[[  5.2  -9.1  15.8 -62.5]
 [  1.0 -11.3   3.0   6.9]
 [  0.8 -24.6  12.7  17.2]
 [ -4.4  -4.2   3.0  36.1]
 [ -6.8 -39.6  -6.8  -0.5]
 [  1.5  -0.3  -3.4   1.1]
 [  5.7  14.1  -7.5 -35.4]]
->
[[ -6.8 -39.6  -6.8  -0.5]
 [  0.8 -24.6  12.7  17.2]
 [  1.0 -11.3   3.0   6.9]
 [  5.2  -9.1  15.8 -62.5]
 [ -4.4  -4.2   3.0  36.1]
 [  1.5  -0.3  -3.4   1.1]
 [  5.7  14.1  -7.5 -35.4]]

[[ 38.5  -0.5  21.8 -26.5  -5.3  -8.5 -18.2 -14.1   5.9 -19.2   3.2 -19.6]
 [ 19.8 -31.3  26.2   4.8 -30.0  31.3  49.5 -41.7  12.5  54.8  38.9  17.6]
 [-48.5  56.5 -32.7 -20.4  40.1 -25.9  19.8  17.2 -23.3   6.9   5.1 -18.3]]
->
[[ 19.8 -31.3  26.2   4.8 -30.0  31.3  49.5 -41.7  12.5  54.8  38.9  17.6]
 [ 38.5  -0.5  21.8 -26.5  -5.3  -8.5 -18.2 -14.1   5.9 -19.2   3.2 -19.6]
 [-48.5  56.5 -32.7 -20.4  40.1 -25.9  19.8  17.2 -23.3   6.9   5.1 -18.3]]

[[-22.5  15.9   8.6 -14.5  -7.8]
 [-22.4   6.7   6.4   2.2   6.2]
 [-22.8  -1.0  -7.0  -2.9  29.0]
 [-22.5   8.6  -7.8 -18.9  46.3]
 [-23.0   4.9   4.0   3.9  15.4]
 [-22.6  21.6   1.4 -11.1   3.7]
 [-23.0  -4.2  -6.1  23.8 -15.4]
 [-22.6   2.1   3.9  11.3  -8.2]
 [-22.5  -4.5 -14.5 -12.2   2.5]
 [-22.5   4.1   2.3   1.3   6.8]
 [-22.9   7.0  -3.4 -15.0  40.0]
 [-22.4   6.1   7.6 -20.5 -28.0]]
->
[[-22.5  -4.5 -14.5 -12.2   2.5]
 [-23.0  -4.2  -6.1  23.8 -15.4]
 [-22.8  -1.0  -7.0  -2.9  29.0]
 [-22.6   2.1   3.9  11.3  -8.2]
 [-22.5   4.1   2.3   1.3   6.8]
 [-23.0   4.9   4.0   3.9  15.4]
 [-22.4   6.1   7.6 -20.5 -28.0]
 [-22.4   6.7   6.4   2.2   6.2]
 [-22.9   7.0  -3.4 -15.0  40.0]
 [-22.5   8.6  -7.8 -18.9  46.3]
 [-22.5  15.9   8.6 -14.5  -7.8]
 [-22.6  21.6   1.4 -11.1   3.7]]

[[-41.9 -10.8 -48.7  52.9 -24.9  -3.0  37.4 -19.9   1.2  -4.5]
 [  7.1   4.1   9.0  10.9   2.3  -3.3   2.0 -17.4   5.4  -3.5]
 [ -7.5 -10.6  -4.2  13.0 -26.6  44.0  -5.3 -36.1 -36.5  16.9]
 [ -3.1   0.4   2.7   0.6  -1.5   0.2  -0.5  -1.4   2.0  -4.1]
 [ -3.4  -1.8  -2.7  -1.5   2.4   4.2  -0.3   7.3  -0.6   6.9]]
->
[[-41.9 -10.8 -48.7  52.9 -24.9  -3.0  37.4 -19.9   1.2  -4.5]
 [ -7.5 -10.6  -4.2  13.0 -26.6  44.0  -5.3 -36.1 -36.5  16.9]
 [ -3.4  -1.8  -2.7  -1.5   2.4   4.2  -0.3   7.3  -0.6   6.9]
 [ -3.1   0.4   2.7   0.6  -1.5   0.2  -0.5  -1.4   2.0  -4.1]
 [  7.1   4.1   9.0  10.9   2.3  -3.3   2.0 -17.4   5.4  -3.5]]

[[-24.6  -8.2  38.4  15.2  -2.7]
 [  7.7  -5.7  25.6  18.6   3.8]
 [ 28.7 -58.9  16.8  26.9  17.7]]
->
[[ 28.7 -58.9  16.8  26.9  17.7]
 [-24.6  -8.2  38.4  15.2  -2.7]
 [  7.7  -5.7  25.6  18.6   3.8]]

[[ 11.6   9.4  12.1   5.5 -10.7  22.9   5.9 -27.4  25.0  28.5   1.3]
 [ -7.4  27.7  -3.6   8.4 -59.1 -30.3  26.0  -0.2  41.4 -47.2 -44.7]
 [  2.1  18.0 -15.6  34.7  -9.6   5.2  28.6   7.3  -5.2  -5.5 -20.3]]
->
[[ 11.6   9.4  12.1   5.5 -10.7  22.9   5.9 -27.4  25.0  28.5   1.3]
 [  2.1  18.0 -15.6  34.7  -9.6   5.2  28.6   7.3  -5.2  -5.5 -20.3]
 [ -7.4  27.7  -3.6   8.4 -59.1 -30.3  26.0  -0.2  41.4 -47.2 -44.7]]

[[  0.6  30.3  26.5]
 [ 34.7   1.9  -5.6]
 [-24.7  58.1 -49.0]
 [-11.1  26.5 -48.0]
 [ 22.6 -30.7  20.6]]
->
[[ 22.6 -30.7  20.6]
 [ 34.7   1.9  -5.6]
 [-11.1  26.5 -48.0]
 [  0.6  30.3  26.5]
 [-24.7  58.1 -49.0]]
